Here is a tiny trained network, its code and every weight. The questions are about switching its units off for an input and a target symbol, where a switched-off unit gives its printed mean instead of its output.

import numpy as np


def w(rows, s, z=0):
    codes = np.array(rows[::2]) - 128.0
    scale = np.full(codes.shape[1], s)
    scale[-1] = z or s
    return codes * scale


def f(y):
    return y / 2 * (1 + np.tanh(0.7978845608 * (y + 0.044715 * y**3)))


def softmax(a):
    e = np.exp(a - a.max(-1, keepdims=True))
    return e / e.sum(-1, keepdims=True)


def log_softmax(a):
    a = a - a.max(-1, keepdims=True)
    return a - np.log(np.exp(a).sum(-1, keepdims=True))


def net(x, mask):
    ids = ['ΓΘΛΞβδεζστφ'.index(c) for c in x.split()]
    T = len(ids)
    res = E[ids] + P[:T]
    r = res
    for j in range(2):
        rows = slice(2 * j, 2 * j + 2)
        q, k, v = (r @ M[0][rows].T for M in (Q, K, V))
        z = softmax(np.where(np.tri(T) > 0, q @ k.T / 2**0.5, -1e9)) @ v
        o = O[0][rows]
        res = res + np.where(mask[j], z, o[:, -1]) @ o[:, :-1]
    y = f(res @ A[0][:, :-1].T + A[0][:, -1])
    res = res + np.where(mask[2:10], y, B[0][:, -1]) @ B[0][:, :-1]
    return log_softmax(res[-1] @ U[:, :-1].T + U[:, -1])


Q, K, V, O, A, B = {}, {}, {}, {}, {}, {}
E = w([
[207,138,159,121],'Γ',
[109,138,148,130],'Θ',
[117,27,69,54],'Λ',
[168,163,74,140],'Ξ',
[152,89,38,106],'β',
[145,88,72,100],'δ',
[170,91,111,97],'ε',
[131,146,94,191],'ζ',
[116,106,114,247],'σ',
[182,178,150,195],'τ',
[129,98,138,139],'φ',
],0.015)
P = w([
[255,45,125,196],'0',
[121,171,110,20],'1',
[97,63,19,210],'2',
[65,170,125,22],'3',
[90,65,34,232],'4',
[27,172,131,28],'5',
[95,50,44,233],'6',
],0.0086)
Q[0] = w([
[127,195,138,8],'h0',
[93,234,160,69],'h0',
[167,42,103,216],'h1',
[184,56,88,171],'h1',
],0.013)
K[0] = w([
[3,140,130,109],'h0',
[28,168,154,167],'h0',
[238,69,130,154],'h1',
[200,75,94,145],'h1',
],0.013)
V[0] = w([
[130,79,196,143],'h0',
[124,177,67,142],'h0',
[192,133,212,105],'h1',
[129,52,56,1],'h1',
],0.012)
O[0] = w([
[11,125,199,86,122],'h0',
[216,149,44,206,129],'h0',
[85,154,183,113,251],'h1',
[194,34,202,113,238],'h1',
],0.012,0.0035)
A[0] = w([
[152,184,108,15,86],'n0',
[34,211,189,37,44],'n1',
[41,111,204,56,159],'n2',
[25,171,91,184,89],'n3',
[62,39,113,34,255],'n4',
[218,191,165,54,167],'n5',
[226,255,201,108,120],'n6',
[100,222,202,80,130],'n7',
],0.0079,0.0053)
B[0] = w([
[171,93,173,47,132],'n0',
[120,1,80,110,197],'n1',
[69,153,135,227,227],'n2',
[142,113,130,22,191],'n3',
[133,177,174,146,254],'n4',
[113,184,79,87,200],'n5',
[62,117,96,66,173],'n6',
[95,59,83,109,181],'n7',
],0.01,0.0089)
U = w([
[83,64,114,131,109],'Γ',
[159,82,97,129,151],'Θ',
[151,41,218,76,2],'Λ',
[151,136,44,236,136],'Ξ',
[184,36,112,116,108],'β',
[171,100,173,84,168],'δ',
[124,211,217,165,165],'ε',
[160,156,59,130,148],'ζ',
[90,235,82,110,133],'σ',
[119,106,121,3,98],'τ',
[89,203,163,129,164],'φ',
],0.0081,0.0084)

Each question gives the input, a string of symbols that net reads in full, and the target symbol t.
The units are the heads (2 rows each of Q, K, V and O) and the neurons (one row each of A and B). Each row of codes is followed by its name. A weight is (code - 128) times the scale printed after its matrix; where a second scale follows, it is the last column's (O, A, B and U).
mask holds one flag per unit, heads first, then neurons. A switched-off unit (its flag False) gives its mean, the last column of its rows in O or B, instead of its output. The means were averaged over made-up inputs and are rounded, as every weight is.
A unit's drop is (log p(t) with every unit on - log p(t) with that unit switched off) / (log p(t) with every unit on - log p(t) with every unit switched off).
The circuit of an input: a set's keep is (log p(t) with only the set's units on - log p(t) with every unit switched off) / (log p(t) with every unit on - log p(t) with every unit switched off). Starting from all 10 units, units are removed one at a time, each time the one whose removal leaves the highest keep (on an exact tie, the one counted first), for as long as the keep stays at least 0.8.
units of the circuit, in order: the units of the circuit, biggest drop first
most important unit: the unit with the biggest drop
top k neurons: the k neurons with the biggest drops, biggest first
drop when u is switched off: that unit's drop, to one decimal
input Γ Γ Θ, target Γ: most important unit -> n1
input Γ β Ξ ε ζ τ, target σ: units of the circuit, in order -> h1, n6
input τ τ Γ ε β Ξ δ, target τ: top 3 neurons -> n3, n1, n2
input Γ σ δ ε ε τ ε, target Γ: units of the circuit, in order -> h1, h0, n1, n2
input Γ ε Ξ Γ β, target Γ: units of the circuit, in order -> h0, h1, n1
input Ξ δ Γ δ ε, target Ξ: units of the circuit, in order -> h0, n3
input τ ζ Ξ, target τ: units of the circuit, in order -> h1, n3, h0, n1
input Γ τ δ Λ Ξ Γ Γ, target Γ: units of the circuit, in order -> h1, h0, n1, n2
input Γ Γ Θ Ξ β Λ Λ, target Γ: units of the circuit, in order -> h0, n2
input β δ Γ Θ Γ Γ Ξ, target β: top 3 neurons -> n2, n4, n5
input τ Γ Γ Γ Γ Γ Ξ, target τ: top 2 neurons -> n3, n2
input φ Λ ε ζ Λ Λ, target δ: units of the circuit, in order -> h1, n4, n1
input τ ε Λ Ξ φ Γ φ, target τ: units of the circuit, in order -> h1, n3, n1, h0
input ε β Ξ, target ε: most important unit -> h0
input σ Θ Λ ε ε, target σ: top 2 neurons -> n1, n7
input ε δ Γ Ξ, target ζ: top 2 neurons -> n5, n1
input β τ τ, target β: top 2 neurons -> n2, n4
input Γ Γ Γ Γ Γ Θ τ, target Γ: top 2 neurons -> n1, n2
input Γ Θ ζ Γ Ξ, target Γ: top 3 neurons -> n1, n2, n7
input τ Γ ε δ τ ε ε, target τ: most important unit -> h1
input τ φ Γ Γ ε Θ Γ, target τ: top 2 neurons -> n3, n2
input β ε ζ Θ σ, target β: top 3 neurons -> n2, n4, n5
input Γ δ δ Λ, target Λ: drop when h1 is switched off -> 0.9
input Λ β Ξ δ, target β: drop when h0 is switched off -> 0.5
